Below are the code and all the weights of a small trained network. Each question names an input and a class and asks about switching units off, where a switched-off unit gives its printed mean instead of its output.

import numpy as np


def w(rows, s, z=0):
    codes = np.array(rows[::2]) - 128.0
    scale = np.full(codes.shape[1], s)
    scale[-1] = z or s
    return codes * scale


def f(y):
    return np.maximum(y, 0)


def log_softmax(a):
    a = a - a.max(-1, keepdims=True)
    return a - np.log(np.exp(a).sum(-1, keepdims=True))


def net(x, mask):
    res = np.array(x, float).reshape(1, 4) / 4 @ E
    y = f(res @ A[0][:, :-1].T + A[0][:, -1])
    res = res + np.where(mask, y, B[0][:, -1]) @ B[0][:, :-1]
    return log_softmax(res[-1] @ U[:, :-1].T + U[:, -1])


A, B = {}, {}
E = w([
[150,137,107,119,204,152,117,119,189,52,91,72],'x0',
[128,109,104,112,136,108,116,132,126,119,149,149],'x1',
[97,91,147,141,108,163,238,100,160,59,183,139],'x2',
[128,150,95,109,129,141,142,143,180,190,2,229],'x3',
],0.016)
A[0] = w([
[135,132,122,130,163,135,151,141,157,64,135,91,106],'neuron 1',
[125,130,127,123,144,130,57,141,135,158,55,162,132],'neuron 2',
[130,137,131,117,98,119,218,119,105,102,202,102,161],'neuron 3',
[111,104,124,123,98,139,177,119,110,71,177,90,134],'neuron 4',
[133,150,142,131,123,116,12,130,61,133,181,25,228],'neuron 5',
[121,109,151,136,131,136,157,133,135,99,182,110,114],'neuron 6',
[116,120,125,125,97,139,253,119,204,86,113,213,42],'neuron 7',
[135,146,118,118,217,121,114,110,193,61,93,88,137],'neuron 8',
[128,139,134,131,60,117,139,121,94,172,157,156,254],'neuron 9',
],0.016,0.0076)
B[0] = w([
[117,136,135,85,183,113,139,38,164,118,146,124,177],'neuron 1',
[147,184,78,104,111,110,75,216,151,192,79,163,199],'neuron 2',
[158,94,161,180,12,140,98,104,145,124,191,82,208],'neuron 3',
[103,168,135,173,101,117,113,98,201,131,161,158,201],'neuron 4',
[106,40,133,97,215,149,216,139,38,107,129,108,255],'neuron 5',
[130,166,137,122,117,115,90,83,163,122,116,130,181],'neuron 6',
[113,56,133,106,213,137,183,143,26,114,156,85,211],'neuron 7',
[171,149,117,156,252,145,66,215,199,109,158,104,207],'neuron 8',
[111,127,138,131,2,120,191,94,61,143,92,153,200],'neuron 9',
],0.016,0.033)
U = w([
[117,76,103,139,115,127,216,124,2,153,151,115,251],'0',
[147,54,99,132,227,184,142,169,111,53,151,83,155],'1',
[132,191,80,97,57,73,140,114,100,185,55,214,139],'2',
[190,189,59,140,162,120,62,165,175,142,120,143,58],'3',
[124,116,145,234,10,148,102,96,158,76,157,119,62],'4',
[166,186,135,173,164,113,93,30,230,94,190,110,26],'5',
],0.0098,0.0029)

Each question gives the input, the list of numbers given to net, and the class t.
The units are the neurons (one row each of A and B). Each row of codes is followed by its name. A weight is (code - 128) times the scale printed after its matrix; where a second scale follows, it is the last column's (A, B and U).
mask holds one flag per neuron, in row order. A switched-off neuron (its flag False) gives its mean, the last column of its row in B, instead of its output. The means were averaged over made-up inputs and are rounded, as every weight is.
A unit's drop is (log p(t) with every unit on - log p(t) with that unit switched off) / (log p(t) with every unit on - log p(t) with every unit switched off).
The circuit of an input: a set's keep is (log p(t) with only the set's units on - log p(t) with every unit switched off) / (log p(t) with every unit on - log p(t) with every unit switched off). Starting from all 9 units, units are removed one at a time, each time the one whose removal leaves the highest keep (on an exact tie, the one counted first), for as long as the keep stays at least 0.8.
circuit, biggest first: the units of the circuit, biggest drop first
most important unit: the unit with the biggest drop
top k neurons: the k neurons with the biggest drops, biggest first
drop of u: that unit's drop, to one decimal
input [1,2,4,-4], class 5: most important unit : neuron 9
input [-3,5,1,-6], class 4: top 3 neurons : (neuron 3; neuron 7; neuron 4)
input [-5,-3,7,0], class 4: top 3 neurons : (neuron 5; neuron 3; neuron 4)
input [4,-1,0,4], class 3: top 2 neurons : (neuron 5; neuron 2)
input [4,-8,1,-5], class 5: top 2 neurons : (neuron 7; neuron 4)
input [2,4,7,0], class 5: top 2 neurons : (neuron 5; neuron 4)
input [1,-8,-1,1], class 3: top 3 neurons : (neuron 5; neuron 7; neuron 9)
input [8,-7,-8,1], class 3: top 2 neurons : (neuron 2; neuron 7)
input [-2,2,1,-4], class 4: top 2 neurons : (neuron 7; neuron 3)
input [1,4,-8,1], class 3: top 3 neurons : (neuron 2; neuron 7; neuron 9)
input [4,-2,1,0], class 5: top 3 neurons : (neuron 5; neuron 7; neuron 2)
input [2,6,1,0], class 5: top 3 neurons : (neuron 5; neuron 7; neuron 2)
input [0,1,3,-5], class 4: top 2 neurons : (neuron 3; neuron 8)
input [-4,2,-7,2], class 2: circuit, biggest first : (neuron 2)
input [-1,8,0,4], class 2: top 2 neurons : (neuron 5; neuron 8)
input [-3,-6,-2,8], class 2: drop of neuron 5 : 0.0
input [0,-2,0,-5], class 0: drop of neuron 5 : 7.6
input [0,7,6,-5], class 4: drop of neuron 3 : 0.8
input [-1,-7,-3,2], class 2: drop of neuron 8 : 0.2
input [-1,6,7,-3], class 4: circuit, biggest first : (neuron 3)
